Below is a small trained network, with its code and all its weights. Each question gives an input and a class and asks what happens when units are switched off, that is, made to give their printed mean instead of their output.

import numpy as np


def w(rows, s, z=0):
    codes = np.array(rows[::2]) - 128.0
    scale = np.full(codes.shape[1], s)
    scale[-1] = z or s
    return codes * scale


def norm(h):
    return h / np.sqrt((h * h).mean(-1, keepdims=True) + 1e-5)


def f(y):
    return np.maximum(y, 0)


def log_softmax(a):
    a = a - a.max(-1, keepdims=True)
    return a - np.log(np.exp(a).sum(-1, keepdims=True))


def net(x, mask):
    res = np.array(x, float).reshape(1, 4) / 4 @ E
    u = 0
    for l in range(3):
        y = f(norm(res) @ A[l][:, :-1].T + A[l][:, -1])
        res = res + np.where(mask[u : u + 5], y, B[l][:, -1]) @ B[l][:, :-1]
        u += 5
    return log_softmax(norm(res)[-1] @ U[:, :-1].T + U[:, -1])


A, B = {}, {}
E = w([
[131,124,128,129,127,128,124,127,136],'x0',
[147,141,165,151,133,247,196,190,153],'x1',
[138,126,132,128,127,132,124,125,129],'x2',
[158,255,184,104,231,160,116,100,128],'x3',
],0.0087)
A[0] = w([
[38,155,71,120,142,33,184,150,118,81],'L0N1',
[152,7,115,132,25,97,75,106,118,156],'L0N2',
[110,42,109,148,34,193,178,181,137,5],'L0N3',
[109,160,126,108,177,79,78,75,93,93],'L0N4',
[141,116,141,125,146,200,151,144,113,3],'L0N5',
],0.016,0.0021)
B[0] = w([
[129,152,114,177,63,152,102,94,142,179],'L0N1',
[98,215,83,189,92,201,113,127,183,249],'L0N2',
[187,9,130,34,177,42,150,191,67,227],'L0N3',
[131,94,142,73,137,57,143,110,66,212],'L0N4',
[147,179,139,177,114,198,104,132,169,176],'L0N5',
],0.013,0.019)
A[1] = w([
[50,116,141,110,127,137,213,104,136,56],'L1N1',
[76,148,103,179,65,195,138,125,190,8],'L1N2',
[137,209,174,154,165,249,163,154,172,88],'L1N3',
[71,176,143,123,148,190,169,151,168,2],'L1N4',
[92,127,177,175,161,202,155,135,187,119],'L1N5',
],0.021,0.00092)
B[1] = w([
[135,115,122,164,65,177,143,125,107,130],'L1N1',
[74,105,73,159,126,106,112,172,166,235],'L1N2',
[167,181,184,151,78,251,209,107,100,250],'L1N3',
[142,159,187,99,194,135,143,184,155,183],'L1N4',
[158,180,154,96,160,140,177,114,61,187],'L1N5',
],0.014,0.021)
A[2] = w([
[72,129,135,82,169,56,151,47,89,10],'L2N1',
[36,123,125,213,112,169,182,139,179,1],'L2N2',
[7,95,131,127,96,93,150,92,188,102],'L2N3',
[117,228,42,179,103,201,94,152,201,3],'L2N4',
[63,153,70,196,92,183,109,125,197,44],'L2N5',
],0.021,0.00084)
B[2] = w([
[55,187,123,138,208,61,109,57,112,208],'L2N1',
[189,131,34,108,85,36,47,74,65,209],'L2N2',
[233,140,142,154,208,251,160,134,176,167],'L2N3',
[67,120,153,212,34,171,44,70,230,254],'L2N4',
[26,28,158,136,69,114,94,168,248,224],'L2N5',
],0.012,0.022)
U = w([
[60,96,85,190,50,136,47,126,235,253],'0',
[62,180,134,106,225,16,101,29,74,47],'1',
[205,2,90,44,158,81,154,243,86,84],'2',
[182,209,193,137,129,249,203,135,96,80],'3',
],0.0081,0.00071)

Each question gives the input, the list of numbers given to net, and the class t.
The units are the neurons (one row each of A and B). Each row of codes is followed by its name. A weight is (code - 128) times the scale printed after its matrix; where a second scale follows, it is the last column's (A, B and U).
mask holds one flag per neuron, layer by layer. A switched-off neuron (its flag False) gives its mean, the last column of its row in B, instead of its output. The means were averaged over made-up inputs and are rounded, as every weight is.
A unit's drop is (log p(t) with every unit on - log p(t) with that unit switched off) / (log p(t) with every unit on - log p(t) with every unit switched off).
most important unit: the unit with the biggest drop
top k neurons: the k neurons with the biggest drops, biggest first
drop of u: that unit's drop, to one decimal
input [6,-1,-2,4], class 1: most important unit	L1N3
input [-1,-5,1,1], class 1: top 2 neurons	L0N4, L1N3
input [2,5,-2,1], class 3: top 2 neurons	L0N5, L0N4
input [7,1,6,6], class 3: top 2 neurons	L0N3, L1N2
input [6,8,-5,-1], class 2: top 2 neurons	L0N3, L0N2
input [0,0,3,7], class 1: top 3 neurons	L0N2, L0N4, L1N3
input [2,1,-3,5], class 3: top 2 neurons	L0N3, L1N2
input [0,-1,7,6], class 1: top 2 neurons	L0N2, L1N3
input [6,7,7,-7], class 2: drop of L0N3	1.0
input [5,2,-2,6], class 3: drop of L0N3	1.6
input [3,4,-4,-4], class 2: drop of L2N5	0.0
input [1,5,2,-5], class 2: drop of L0N3	0.9
